Below is a small trained network, with its code and all its weights. Each question gives an input and a target symbol and asks what happens when units are switched off, that is, made to give their printed mean instead of their output.

import numpy as np


def w(rows, s, z=0):
    codes = np.array(rows[::2]) - 128.0
    scale = np.full(codes.shape[1], s)
    scale[-1] = z or s
    return codes * scale


def norm(h):
    return h / np.sqrt((h * h).mean(-1, keepdims=True) + 1e-5)


def f(y):
    return np.maximum(y, 0)


def softmax(a):
    e = np.exp(a - a.max(-1, keepdims=True))
    return e / e.sum(-1, keepdims=True)


def log_softmax(a):
    a = a - a.max(-1, keepdims=True)
    return a - np.log(np.exp(a).sum(-1, keepdims=True))


def net(x, mask):
    ids = ['αδζηθξπσφ'.index(c) for c in x.split()]
    T = len(ids)
    res = E[ids] + P[:T]
    u = 0
    for l in range(2):
        r = norm(res)
        for j in range(3):
            rows = slice(3 * j, 3 * j + 3)
            q, k, v = (r @ M[l][rows].T for M in (Q, K, V))
            z = softmax(np.where(np.tri(T) > 0, q @ k.T / 3**0.5, -1e9)) @ v
            o = O[l][rows]
            res = res + np.where(mask[u + j], z, o[:, -1]) @ o[:, :-1]
        u += 3
        y = f(norm(res) @ A[l][:, :-1].T + A[l][:, -1])
        res = res + np.where(mask[u : u + 4], y, B[l][:, -1]) @ B[l][:, :-1]
        u += 4
    return log_softmax(norm(res)[-1] @ U[:, :-1].T + U[:, -1])


Q, K, V, O, A, B = {}, {}, {}, {}, {}, {}
E = w([
[120,208,123],'α',
[113,104,157],'δ',
[154,81,153],'ζ',
[83,113,153],'η',
[150,198,115],'θ',
[122,87,139],'ξ',
[138,197,116],'π',
[100,148,130],'σ',
[132,122,3],'φ',
],0.0072)
P = w([
[126,147,133],'0',
[2,122,115],'1',
[146,138,134],'2',
[14,112,100],'3',
[153,140,136],'4',
[40,110,96],'5',
[157,141,142],'6',
[35,123,100],'7',
],0.0044)
Q[0] = w([
[211,55,197],'L0H1',
[36,7,95],'L0H1',
[155,75,17],'L0H1',
[116,118,98],'L0H2',
[154,131,162],'L0H2',
[143,118,148],'L0H2',
[12,185,194],'L0H3',
[93,152,163],'L0H3',
[107,146,140],'L0H3',
],0.02)
K[0] = w([
[196,76,207],'L0H1',
[40,25,114],'L0H1',
[162,72,41],'L0H1',
[129,127,99],'L0H2',
[145,130,172],'L0H2',
[154,122,154],'L0H2',
[152,203,251],'L0H3',
[130,151,177],'L0H3',
[124,154,165],'L0H3',
],0.022)
V[0] = w([
[135,166,2],'L0H1',
[117,134,139],'L0H1',
[195,76,103],'L0H1',
[113,67,4],'L0H2',
[131,137,142],'L0H2',
[140,152,106],'L0H2',
[102,91,63],'L0H3',
[115,149,153],'L0H3',
[162,120,154],'L0H3',
],0.0091)
O[0] = w([
[194,170,208,112],'L0H1',
[139,118,120,149],'L0H1',
[45,187,163,1],'L0H1',
[151,181,254,95],'L0H2',
[127,124,120,131],'L0H2',
[143,146,113,120],'L0H2',
[98,171,123,62],'L0H3',
[133,105,146,181],'L0H3',
[128,113,83,106],'L0H3',
],0.0095,0.0047)
A[0] = w([
[104,252,18,178],'L0N1',
[202,232,65,109],'L0N2',
[67,171,86,255],'L0N3',
[213,151,90,49],'L0N4',
],0.012,0.00079)
B[0] = w([
[67,62,250,159],'L0N1',
[55,175,24,223],'L0N2',
[169,77,129,169],'L0N3',
[180,79,178,253],'L0N4',
],0.016,0.0054)
Q[1] = w([
[127,253,87],'L1H1',
[169,200,88],'L1H1',
[121,166,118],'L1H1',
[127,100,149],'L1H2',
[247,70,83],'L1H2',
[129,125,83],'L1H2',
[95,154,51],'L1H3',
[173,91,106],'L1H3',
[56,186,74],'L1H3',
],0.013)
K[1] = w([
[117,160,20],'L1H1',
[84,197,43],'L1H1',
[131,130,92],'L1H1',
[160,157,128],'L1H2',
[253,116,206],'L1H2',
[147,92,108],'L1H2',
[74,64,84],'L1H3',
[80,119,192],'L1H3',
[122,79,31],'L1H3',
],0.011)
V[1] = w([
[136,28,137],'L1H1',
[144,145,121],'L1H1',
[235,93,94],'L1H1',
[134,129,73],'L1H2',
[150,206,40],'L1H2',
[111,3,81],'L1H2',
[183,88,124],'L1H3',
[1,225,58],'L1H3',
[82,143,104],'L1H3',
],0.0059)
O[1] = w([
[168,233,78,226],'L1H1',
[135,110,144,118],'L1H1',
[242,161,164,205],'L1H1',
[90,168,137,147],'L1H2',
[101,217,82,92],'L1H2',
[57,101,236,253],'L1H2',
[122,89,151,178],'L1H3',
[90,255,125,32],'L1H3',
[92,165,127,113],'L1H3',
],0.006,0.0055)
A[1] = w([
[198,165,72,211],'L1N1',
[126,46,43,142],'L1N2',
[82,235,248,15],'L1N3',
[98,254,216,252],'L1N4',
],0.0082,0.0022)
B[1] = w([
[105,175,136,188],'L1N1',
[151,208,126,255],'L1N2',
[252,154,147,145],'L1N3',
[39,112,205,155],'L1N4',
],0.015,0.006)
U = w([
[92,102,157,113],'α',
[133,122,30,46],'δ',
[86,75,55,137],'ζ',
[45,165,132,172],'η',
[105,192,114,165],'θ',
[89,108,167,199],'ξ',
[134,177,123,208],'π',
[202,90,153,141],'σ',
[111,190,251,3],'φ',
],0.02,0.0057)

Each question gives the input, a string of symbols that net reads in full, and the target symbol t.
The units are the heads (3 rows each of Q, K, V and O) and the neurons (one row each of A and B). Each row of codes is followed by its name. A weight is (code - 128) times the scale printed after its matrix; where a second scale follows, it is the last column's (O, A, B and U).
mask holds one flag per unit, layer by layer, with each layer's heads first. A switched-off unit (its flag False) gives its mean, the last column of its rows in O or B, instead of its output. The means were averaged over made-up inputs and are rounded, as every weight is.
A unit's drop is (log p(t) with every unit on - log p(t) with that unit switched off) / (log p(t) with every unit on - log p(t) with every unit switched off).
The circuit of an input: a set's keep is (log p(t) with only the set's units on - log p(t) with every unit switched off) / (log p(t) with every unit on - log p(t) with every unit switched off). Starting from the 12 units with the biggest drops (on a tie, the unit counted first), units are removed one at a time, each time the one whose removal leaves the highest keep (on an exact tie, the one counted first), for as long as the keep stays at least 0.8.
circuit, biggest first: the units of the circuit, biggest drop first
most important unit: the unit with the biggest drop
top k neurons: the k neurons with the biggest drops, biggest first
top k neurons in layer l: the k neurons of layer l with the biggest drops, biggest first
which heads matter: for each layer, one digit per head in row order, 1 if its drop is at least 0.15 and else 0, layers parted by /
input δ η δ δ, target η: circuit, biggest first -> L0N4
input σ φ θ, target η: which heads matter -> 001 / 000
input ξ η ξ ζ φ σ, target φ: top 3 neurons -> L1N4, L0N3, L0N4
input σ ξ π φ θ δ, target φ: which heads matter -> 111 / 001
input ξ α δ φ ξ ξ, target φ: top 2 neurons -> L1N4, L0N4
input δ ζ α η δ ζ, target η: circuit, biggest first -> L0H1, L1H3
input π η θ α, target θ: which heads matter -> 110 / 011
input ξ η φ δ, target φ: which heads matter -> 011 / 001
input ζ π π, target θ: which heads matter -> 100 / 000
input ξ ξ θ φ σ η, target φ: top 3 neurons -> L0N4, L1N4, L1N3
input δ π π δ, target θ: circuit, biggest first -> L0N4, L1N2
input ξ θ θ θ, target θ: top 3 neurons -> L0N2, L1N1, L0N1
input η α η π α δ, target π: circuit, biggest first -> L0N1, L1N2
input ζ σ ξ η, target σ: most important unit -> L0N2
input θ η ξ ζ δ θ, target θ: which heads matter -> 100 / 010
input σ δ φ π, target φ: top 2 neurons -> L0N2, L1N4
input σ θ σ σ ξ π φ η, target φ: top 4 neurons -> L0N2, L1N4, L1N3, L0N4
input θ η α θ δ η π ξ, target π: which heads matter -> 101 / 000
input α π θ ζ, target π: top 2 neurons in layer 0 -> L0N4, L0N1
input σ φ θ α φ σ, target φ: most important unit -> L0H2
input ζ δ θ, target η: top 3 neurons in layer 0 -> L0N2, L0N1, L0N4
input θ ξ π θ θ ζ, target θ: which heads matter -> 100 / 000
input σ δ δ φ ξ δ φ θ, target φ: which heads matter -> 110 / 001
input δ ζ φ ζ, target φ: which heads matter -> 111 / 001
input θ σ ζ α, target σ: top 2 neurons -> L0N4, L0N3
input δ ζ ξ θ δ π π ξ, target π: which heads matter -> 100 / 000
input π α π δ, target π: top 2 neurons -> L0N4, L1N2
input δ σ δ α, target σ: top neuron -> L0N4
